Here is a tiny trained network, its code and every weight. The questions are about switching its units off for an input and a target symbol, where a switched-off unit gives its printed mean instead of its output.

import numpy as np


def w(rows, s, z=0):
    codes = np.array(rows[::2]) - 128.0
    scale = np.full(codes.shape[1], s)
    scale[-1] = z or s
    return codes * scale


def f(y):
    return y / 2 * (1 + np.tanh(0.7978845608 * (y + 0.044715 * y**3)))


def softmax(a):
    e = np.exp(a - a.max(-1, keepdims=True))
    return e / e.sum(-1, keepdims=True)


def log_softmax(a):
    a = a - a.max(-1, keepdims=True)
    return a - np.log(np.exp(a).sum(-1, keepdims=True))


def net(x, mask):
    ids = ['ΓΞΠΦημ'.index(c) for c in x.split()]
    T = len(ids)
    res = E[ids] + P[:T]
    q, k, v = (res @ M[0].T for M in (Q, K, V))
    z = softmax(np.where(np.tri(T) > 0, q @ k.T / 2**0.5, -1e9)) @ v
    res = res + np.where(mask[0], z, O[0][:, -1]) @ O[0][:, :-1]
    y = f(res @ A[0][:, :-1].T + A[0][:, -1])
    res = res + np.where(mask[1:13], y, B[0][:, -1]) @ B[0][:, :-1]
    return log_softmax(res[-1] @ U[:, :-1].T + U[:, -1])


Q, K, V, O, A, B = {}, {}, {}, {}, {}, {}
E = w([
[148,76,97,64,162,155],'Γ',
[206,204,253,130,166,95],'Ξ',
[94,95,88,175,175,238],'Π',
[209,130,144,24,165,65],'Φ',
[115,72,146,168,223,25],'η',
[130,119,202,166,176,216],'μ',
],0.011)
P = w([
[66,165,148,112,59,116],'0',
[167,105,123,162,35,141],'1',
[28,152,168,83,103,100],'2',
[217,78,134,196,59,155],'3',
[38,174,153,93,160,135],'4',
[215,93,110,168,153,171],'5',
[86,137,145,98,211,138],'6',
[225,74,120,162,195,168],'7',
[102,154,160,97,254,143],'8',
[228,61,61,133,229,170],'9',
[113,110,216,146,238,103],'10',
],0.0099)
Q[0] = w([
[248,76,150,169,143,173],'head 0',
[111,133,184,99,221,159],'head 0',
],0.012)
K[0] = w([
[72,157,134,90,254,119],'head 0',
[219,96,106,155,229,148],'head 0',
],0.013)
V[0] = w([
[170,206,187,75,95,14],'head 0',
[143,77,32,2,89,55],'head 0',
],0.0079)
O[0] = w([
[61,126,152,154,255,85,91],'head 0',
[173,204,62,94,186,188,2],'head 0',
],0.0089,0.0069)
A[0] = w([
[138,120,134,81,114,100,125],'neuron 0',
[127,241,59,141,184,207,210],'neuron 1',
[140,72,164,93,158,140,114],'neuron 2',
[147,147,105,77,3,175,48],'neuron 3',
[180,115,108,91,204,77,176],'neuron 4',
[193,167,91,108,124,147,110],'neuron 5',
[112,171,90,49,134,70,183],'neuron 6',
[215,217,114,48,69,242,200],'neuron 7',
[106,176,159,155,163,138,181],'neuron 8',
[160,107,116,111,132,149,116],'neuron 9',
[80,126,158,234,149,153,252],'neuron 10',
[77,68,142,161,222,68,99],'neuron 11',
],0.0077,0.0019)
B[0] = w([
[139,146,130,115,121,142,134],'neuron 0',
[118,132,127,69,171,169,158],'neuron 1',
[147,121,146,145,125,121,195],'neuron 2',
[240,135,68,132,115,98,175],'neuron 3',
[177,132,168,122,109,166,173],'neuron 4',
[50,140,86,139,165,141,124],'neuron 5',
[131,127,119,87,130,145,129],'neuron 6',
[55,173,1,242,134,122,177],'neuron 7',
[134,104,165,78,133,101,168],'neuron 8',
[129,151,111,128,118,139,136],'neuron 9',
[130,99,140,89,126,128,254],'neuron 10',
[149,149,31,184,148,65,241],'neuron 11',
],0.0099,0.0059)
U = w([
[162,191,30,172,56,151,94],'Γ',
[134,180,142,164,185,135,4],'Ξ',
[26,219,45,185,162,216,203],'Π',
[163,176,88,2,240,175,66],'Φ',
[89,63,68,142,208,8,100],'η',
[124,12,181,44,34,165,233],'μ',
],0.004,0.0022)

Each question gives the input, a string of symbols that net reads in full, and the target symbol t.
The units are the heads (2 rows each of Q, K, V and O) and the neurons (one row each of A and B). Each row of codes is followed by its name. A weight is (code - 128) times the scale printed after its matrix; where a second scale follows, it is the last column's (O, A, B and U).
mask holds one flag per unit, heads first, then neurons. A switched-off unit (its flag False) gives its mean, the last column of its rows in O or B, instead of its output. The means were averaged over made-up inputs and are rounded, as every weight is.
A unit's drop is (log p(t) with every unit on - log p(t) with that unit switched off) / (log p(t) with every unit on - log p(t) with every unit switched off).
The circuit of an input: a set's keep is (log p(t) with only the set's units on - log p(t) with every unit switched off) / (log p(t) with every unit on - log p(t) with every unit switched off). Starting from the 12 units with the biggest drops (on a tie, the unit counted first), units are removed one at a time, each time the one whose removal leaves the highest keep (on an exact tie, the one counted first), for as long as the keep stays at least 0.8.
circuit, biggest first: the units of the circuit, biggest drop first
top k neurons: the k neurons with the biggest drops, biggest first
drop of u: that unit's drop, to one decimal
input η μ μ η Π Π Φ Γ, target Φ: circuit, biggest first => (head 0)
input Π μ Π Π μ Φ Φ Ξ Γ Φ Π, target Φ: circuit, biggest first => (head 0; neuron 1)
input μ Π Π μ Φ Ξ Ξ μ Φ, target μ: circuit, biggest first => (head 0; neuron 7)
input Γ μ Ξ Π Φ, target Γ: top 2 neurons => (neuron 7; neuron 3)
input Φ Γ Π Π Φ μ Φ Γ, target Φ: circuit, biggest first => (head 0; neuron 1)
input μ Γ Φ, target Π: circuit, biggest first => (head 0; neuron 7)
input Π Π μ, target Γ: circuit, biggest first => (head 0; neuron 3; neuron 7)
input Π Ξ Φ Ξ Ξ Φ Π Ξ μ μ, target μ: circuit, biggest first => (head 0; neuron 11)
input Γ μ Γ Ξ μ Φ μ Φ Γ Φ, target Π: circuit, biggest first => (head 0; neuron 7; neuron 5)
input μ Φ Φ, target Φ: circuit, biggest first => (head 0; neuron 6)
input Ξ μ Ξ μ Π Γ Φ Ξ Φ Π Π, target Γ: circuit, biggest first => (head 0; neuron 7)
input μ μ Π Ξ Π Ξ, target Γ: top 2 neurons => (neuron 7; neuron 3)
input μ μ Ξ μ Φ Γ Φ Π μ Φ Ξ, target Φ: top 2 neurons => (neuron 1; neuron 8)
input μ Φ Ξ Φ, target η: top neuron => (neuron 11)
input Φ Π Π, target Γ: top 2 neurons => (neuron 3; neuron 7)
input μ Ξ μ μ μ Ξ μ μ μ μ Γ, target μ: top 2 neurons => (neuron 11; neuron 7)
input η μ Φ Φ Γ μ Γ Ξ μ μ Π, target μ: top 2 neurons => (neuron 7; neuron 11)
input μ μ μ μ Π Ξ μ μ Γ, target μ: top 2 neurons => (neuron 7; neuron 11)
input Ξ Ξ μ μ Π μ, target Γ: drop of neuron 3 => 0.3
input μ Φ Φ Π Ξ Π, target η: drop of head 0 => 1.2
input Π η Φ Φ Ξ Ξ Π Γ, target Γ: drop of neuron 3 => 0.2
input η μ Ξ Φ Φ, target Φ: top neuron => (neuron 6)
